[[-28 -30  -8  18  14   2   4  27   0  -7   3 -19  49  -1]
 [-15  41 -16  26 -18   0   0  25 -10  -8  12   7  12 -27]
 [  9  -5   9 -16   7 -19 -12 -13 -10   2   5  23   4   2]
 [ 33  15 -29 -17  36  20  13 -20   2  11 -25 -18  -2 -19]
 [-23 -29  -8  24 -11   8   1  -7  -2  17  33 -11 -28 -15]
 [ 52  13 -35 -19  42  20  15 -28   0  17 -30 -11  -1 -31]]
->
[[ 52  13 -35 -19  42  20  15 -28   0  17 -30 -11  -1 -31]
 [ 33  15 -29 -17  36  20  13 -20   2  11 -25 -18  -2 -19]
 [  9  -5   9 -16   7 -19 -12 -13 -10   2   5  23   4   2]
 [-15  41 -16  26 -18   0   0  25 -10  -8  12   7  12 -27]
 [-23 -29  -8  24 -11   8   1  -7  -2  17  33 -11 -28 -15]
 [-28 -30  -8  18  14   2   4  27   0  -7   3 -19  49  -1]]

[[-33   7  33  22  33   0]
 [  0  33  43 -29  44  24]
 [  9  46  53  -7  43  61]]
->
[[  9  46  53  -7  43  61]
 [  0  33  43 -29  44  24]
 [-33   7  33  22  33   0]]

[[-60 -58  50   8]
 [ -5 -39  27  53]
 [-31 -43  20  34]
 [ 13  -7  -2  42]
 [ 55  37 -29  44]
 [ 17   5  -4  44]
 [ 25  -6  -5  63]
 [ 27  22 -34  12]
 [  2 -21   2  47]
 [ 44  26 -35  62]
 [ 23   9 -10  56]
 [-43 -44  34 -35]]
->
[[ 55  37 -29  44]
 [ 44  26 -35  62]
 [ 27  22 -34  12]
 [ 25  -6  -5  63]
 [ 23   9 -10  56]
 [ 17   5  -4  44]
 [ 13  -7  -2  42]
 [  2 -21   2  47]
 [ -5 -39  27  53]
 [-31 -43  20  34]
 [-43 -44  34 -35]
 [-60 -58  50   8]]

[[-11 -39]
 [-58 -19]
 [-62  -4]
 [ 35   6]]
->
[[ 35   6]
 [-11 -39]
 [-58 -19]
 [-62  -4]]

[[ 10  22  18  12  23  22  15  22  23  17  20]
 [ 12   4   1  13  14  18   2  18  24  -4   9]
 [ 39  41  27 -68 -62 -64  37 -60 -60  21  37]
 [ -9 -19 -12  40  34  40 -17  37  43 -13 -13]]
->
[[ 39  41  27 -68 -62 -64  37 -60 -60  21  37]
 [ 12   4   1  13  14  18   2  18  24  -4   9]
 [ 10  22  18  12  23  22  15  22  23  17  20]
 [ -9 -19 -12  40  34  40 -17  37  43 -13 -13]]

[[ 22   2  14  22 -14  -5]
 [-29   0   7   6  18   5]
 [ 10  16   2   8 -29  -1]
 [-12  -5 -23   7 -11  -1]
 [ -1   2   7  -2  12   1]
 [  8  18 -10  -5  70   7]]
->
[[ 22   2  14  22 -14  -5]
 [ 10  16   2   8 -29  -1]
 [  8  18 -10  -5  70   7]
 [ -1   2   7  -2  12   1]
 [-12  -5 -23   7 -11  -1]
 [-29   0   7   6  18   5]]

[[-51 -17  19  36 -11 -44  53 -56 -21  29 -25  20]
 [-35  54 -69 -61 -22 -61 -34  62  -4 -26  -1 -57]
 [ 17 -31  14 -16 -53  32 -32 -20  -5 -32 -63  19]
 [ 11  51  25 -63  33  59 -68 -19  -1 -17 -26  33]
 [-11 -52  31  -7 -27  36 -42 -55  56  21 -16  -8]]
->
[[ 17 -31  14 -16 -53  32 -32 -20  -5 -32 -63  19]
 [ 11  51  25 -63  33  59 -68 -19  -1 -17 -26  33]
 [-11 -52  31  -7 -27  36 -42 -55  56  21 -16  -8]
 [-35  54 -69 -61 -22 -61 -34  62  -4 -26  -1 -57]
 [-51 -17  19  36 -11 -44  53 -56 -21  29 -25  20]]

[[ 65 -18  29  51 -29]
 [ 13  -2  26 -33 -23]
 [  6  -8  29 -33 -24]
 [ 16 -10  50 -25 -20]]
->
[[ 65 -18  29  51 -29]
 [ 16 -10  50 -25 -20]
 [ 13  -2  26 -33 -23]
 [  6  -8  29 -33 -24]]

[[-35   1 -12  23   0 -12   2]
 [ 28  51  -5 -26  -9 -30   4]
 [  3  -5   3   5  -2 -16  -6]
 [  6 -11  21  18   5 -13  11]
 [-57 -66  -3  13  15  51 -18]
 [ -6   6 -18   5   0  -4  -5]]
->
[[ 28  51  -5 -26  -9 -30   4]
 [  6 -11  21  18   5 -13  11]
 [  3  -5   3   5  -2 -16  -6]
 [ -6   6 -18   5   0  -4  -5]
 [-35   1 -12  23   0 -12   2]
 [-57 -66  -3  13  15  51 -18]]
---
[[-41  22]
 [-42 -17]
 [ 28  54]
 [-55 -40]
 [ -4 -61]]
->
[[ 28  54]
 [ -4 -61]
 [-41  22]
 [-42 -17]
 [-55 -40]]

[[-20 -12  21  46  60  -1]
 [ 17 -13 -44  12  23   0]
 [ 24 -17 -70 -15   9 -17]
 [  1  14  -7 -22 -16   2]
 [  8 -16 -11  12  26  -8]]
->
[[ 24 -17 -70 -15   9 -17]
 [ 17 -13 -44  12  23   0]
 [  8 -16 -11  12  26  -8]
 [  1  14  -7 -22 -16   2]
 [-20 -12  21  46  60  -1]]

[[-16 -12   6  -3   0]
 [-10 -14  -9  11   3]
 [-20 -31  -4  31  11]
 [ 10 -29 -24  50  13]
 [ -6 -15   3  20  13]]
->
[[ 10 -29 -24  50  13]
 [ -6 -15   3  20  13]
 [-10 -14  -9  11   3]
 [-16 -12   6  -3   0]
 [-20 -31  -4  31  11]]

[[-10 -35 -27 -25 -15  40  -4]
 [-37 -10 -14   9   9  39 -51]
 [  6   8  31  -1  60 -40  27]
 [-28  29  28   1  19   8  12]
 [ -3 -15  43 -38  -9 -13  -9]]
->
[[  6   8  31  -1  60 -40  27]
 [ -3 -15  43 -38  -9 -13  -9]
 [-10 -35 -27 -25 -15  40  -4]
 [-28  29  28   1  19   8  12]
 [-37 -10 -14   9   9  39 -51]]

[[-31 -53 -61 -33]
 [ -4 -23   0 -46]
 [  9   2  16  -7]
 [  8  46  43  36]
 [  7   8  21   4]]
->
[[  9   2  16  -7]
 [  8  46  43  36]
 [  7   8  21   4]
 [ -4 -23   0 -46]
 [-31 -53 -61 -33]]

[[ 21  50  -1  16  47 -59 -56  28  61  16  34]
 [  0  38 -49  28  19 -36 -51   0 -15 -16  45]
 [ 41 -19   7   4 -53  19  44 -35  22  -7 -29]
 [ 42  27  25  30  -7 -60 -16  57 -24 -40 -22]
 [ 10  16   9 -63  -3  52  17  45  60 -17 -19]
 [ 55 -60 -32  16  23   9 -41 -30 -31  20 -63]]
->
[[ 55 -60 -32  16  23   9 -41 -30 -31  20 -63]
 [ 42  27  25  30  -7 -60 -16  57 -24 -40 -22]
 [ 41 -19   7   4 -53  19  44 -35  22  -7 -29]
 [ 21  50  -1  16  47 -59 -56  28  61  16  34]
 [ 10  16   9 -63  -3  52  17  45  60 -17 -19]
 [  0  38 -49  28  19 -36 -51   0 -15 -16  45]]
